Below is a small trained network, with its code and all its weights. Each question gives an input and a class and asks what happens when units are switched off, that is, made to give their printed mean instead of their output.

import numpy as np


def w(rows, s, z=0):
    codes = np.array(rows[::2]) - 128.0
    scale = np.full(codes.shape[1], s)
    scale[-1] = z or s
    return codes * scale


def f(y):
    return y / 2 * (1 + np.tanh(0.7978845608 * (y + 0.044715 * y**3)))


def log_softmax(a):
    a = a - a.max(-1, keepdims=True)
    return a - np.log(np.exp(a).sum(-1, keepdims=True))


def net(x, mask):
    res = np.array(x, float).reshape(1, 8) / 4 @ E
    y = f(res @ A[0][:, :-1].T + A[0][:, -1])
    res = res + np.where(mask, y, B[0][:, -1]) @ B[0][:, :-1]
    return log_softmax(res[-1] @ U[:, :-1].T + U[:, -1])


A, B = {}, {}
E = w([
[126,165,114,138,102,30,99,146,81,237,125],'x0',
[170,128,155,124,145,133,141,215,191,128,62],'x1',
[57,149,146,182,144,98,111,254,125,177,179],'x2',
[140,145,88,53,169,94,223,164,108,166,95],'x3',
[119,174,212,164,124,223,131,155,188,162,127],'x4',
[180,113,158,117,19,46,103,161,129,116,131],'x5',
[150,50,97,129,70,119,168,139,179,106,168],'x6',
[60,176,162,39,139,76,112,161,13,88,157],'x7',
],0.0077)
A[0] = w([
[57,110,135,163,123,101,134,110,113,137,166,68],'n1',
[173,121,162,137,121,67,167,165,194,182,119,241],'n2',
[19,142,133,159,92,106,69,174,77,108,255,146],'n3',
[139,107,148,153,111,98,65,106,125,53,144,183],'n4',
[133,16,142,138,169,205,155,137,219,126,169,177],'n5',
[103,71,135,54,146,106,123,85,41,143,126,183],'n6',
[130,136,145,152,127,141,169,116,209,114,136,97],'n7',
[121,118,71,86,135,126,181,76,49,125,169,160],'n8',
[171,123,159,132,117,100,120,66,100,71,167,223],'n9',
[192,70,84,131,54,100,104,127,147,127,154,196],'n10',
[77,200,165,91,181,140,100,159,84,126,127,253],'n11',
],0.0091,0.0049)
B[0] = w([
[154,95,105,117,170,72,102,125,174,131,175,153],'n1',
[122,151,173,145,99,95,175,233,154,139,149,226],'n2',
[58,90,48,199,146,56,126,140,135,157,173,254],'n3',
[95,175,173,138,90,161,145,202,110,150,117,202],'n4',
[188,180,113,100,95,137,131,180,161,57,94,250],'n5',
[80,98,152,64,118,78,150,60,75,84,103,231],'n6',
[180,121,65,136,125,141,182,126,120,58,119,174],'n7',
[122,172,77,129,113,91,145,36,116,2,128,223],'n8',
[104,186,150,100,65,152,147,124,43,102,95,216],'n9',
[98,193,158,97,67,127,159,161,34,102,107,230],'n10',
[98,189,167,155,12,112,132,153,110,96,122,240],'n11',
],0.0083,0.0096)
U = w([
[66,101,84,169,108,78,135,147,128,228,152,252],'0',
[96,121,141,177,136,178,2,128,139,141,71,77],'1',
[134,63,168,94,198,132,65,93,125,157,148,7],'2',
[122,79,141,71,178,151,89,98,124,184,154,7],'3',
[206,80,56,130,151,166,147,149,191,105,120,48],'4',
[96,82,84,94,171,67,146,33,105,85,143,115],'5',
[118,26,144,80,184,153,132,84,129,188,155,26],'6',
[104,177,213,73,75,143,133,133,89,97,86,228],'7',
],0.009,0.0029)

Each question gives the input, the list of numbers given to net, and the class t.
The units are the neurons (one row each of A and B). Each row of codes is followed by its name. A weight is (code - 128) times the scale printed after its matrix; where a second scale follows, it is the last column's (A, B and U).
mask holds one flag per neuron, in row order. A switched-off neuron (its flag False) gives its mean, the last column of its row in B, instead of its output. The means were averaged over made-up inputs and are rounded, as every weight is.
A unit's drop is (log p(t) with every unit on - log p(t) with that unit switched off) / (log p(t) with every unit on - log p(t) with every unit switched off).
The circuit of an input: a set's keep is (log p(t) with only the set's units on - log p(t) with every unit switched off) / (log p(t) with every unit on - log p(t) with every unit switched off). Starting from all 11 units, units are removed one at a time, each time the one whose removal leaves the highest keep (on an exact tie, the one counted first), for as long as the keep stays at least 0.8.
units of the circuit, in order: the units of the circuit, biggest drop first
top k neurons: the k neurons with the biggest drops, biggest first
drop of u: that unit's drop, to one decimal
input [2,3,-8,2,-8,-4,8,-3], class 7: units of the circuit, in order : (n10)
input [-2,-3,2,1,-6,-8,-4,-8], class 4: units of the circuit, in order : (n6; n5; n10)
input [-4,4,5,0,-1,3,4,-3], class 4: top 4 neurons : (n11; n9; n6; n7)
input [0,8,7,-4,-1,5,3,-1], class 0: units of the circuit, in order : (n9; n3)
input [1,0,-8,8,-2,2,0,-1], class 5: top 2 neurons : (n11; n8)
input [-2,-6,5,-7,-8,-3,0,4], class 5: top 2 neurons : (n8; n6)
input [-3,-5,-7,5,5,-2,5,-4], class 4: units of the circuit, in order : (n11; n6)
input [-7,-4,-2,-8,-1,-3,6,-8], class 7: top 4 neurons : (n10; n9; n4; n3)
input [-4,-8,-2,1,-5,-2,6,-7], class 7: top 3 neurons : (n10; n5; n3)
input [5,-1,2,7,-7,5,1,3], class 5: units of the circuit, in order : (n8; n4)
input [5,-5,2,-4,3,-5,-6,6], class 0: top 2 neurons : (n3; n11)
input [-4,-6,8,-3,-4,-3,-4,-2], class 0: drop of n3 : 0.1
input [2,6,3,-2,-4,1,-7,6], class 0: drop of n5 : 0.2
input [3,-7,-5,6,-1,-3,-6,4], class 5: units of the circuit, in order : (n8)
input [-6,-8,2,8,0,3,-5,0], class 5: drop of n10 : 0.2
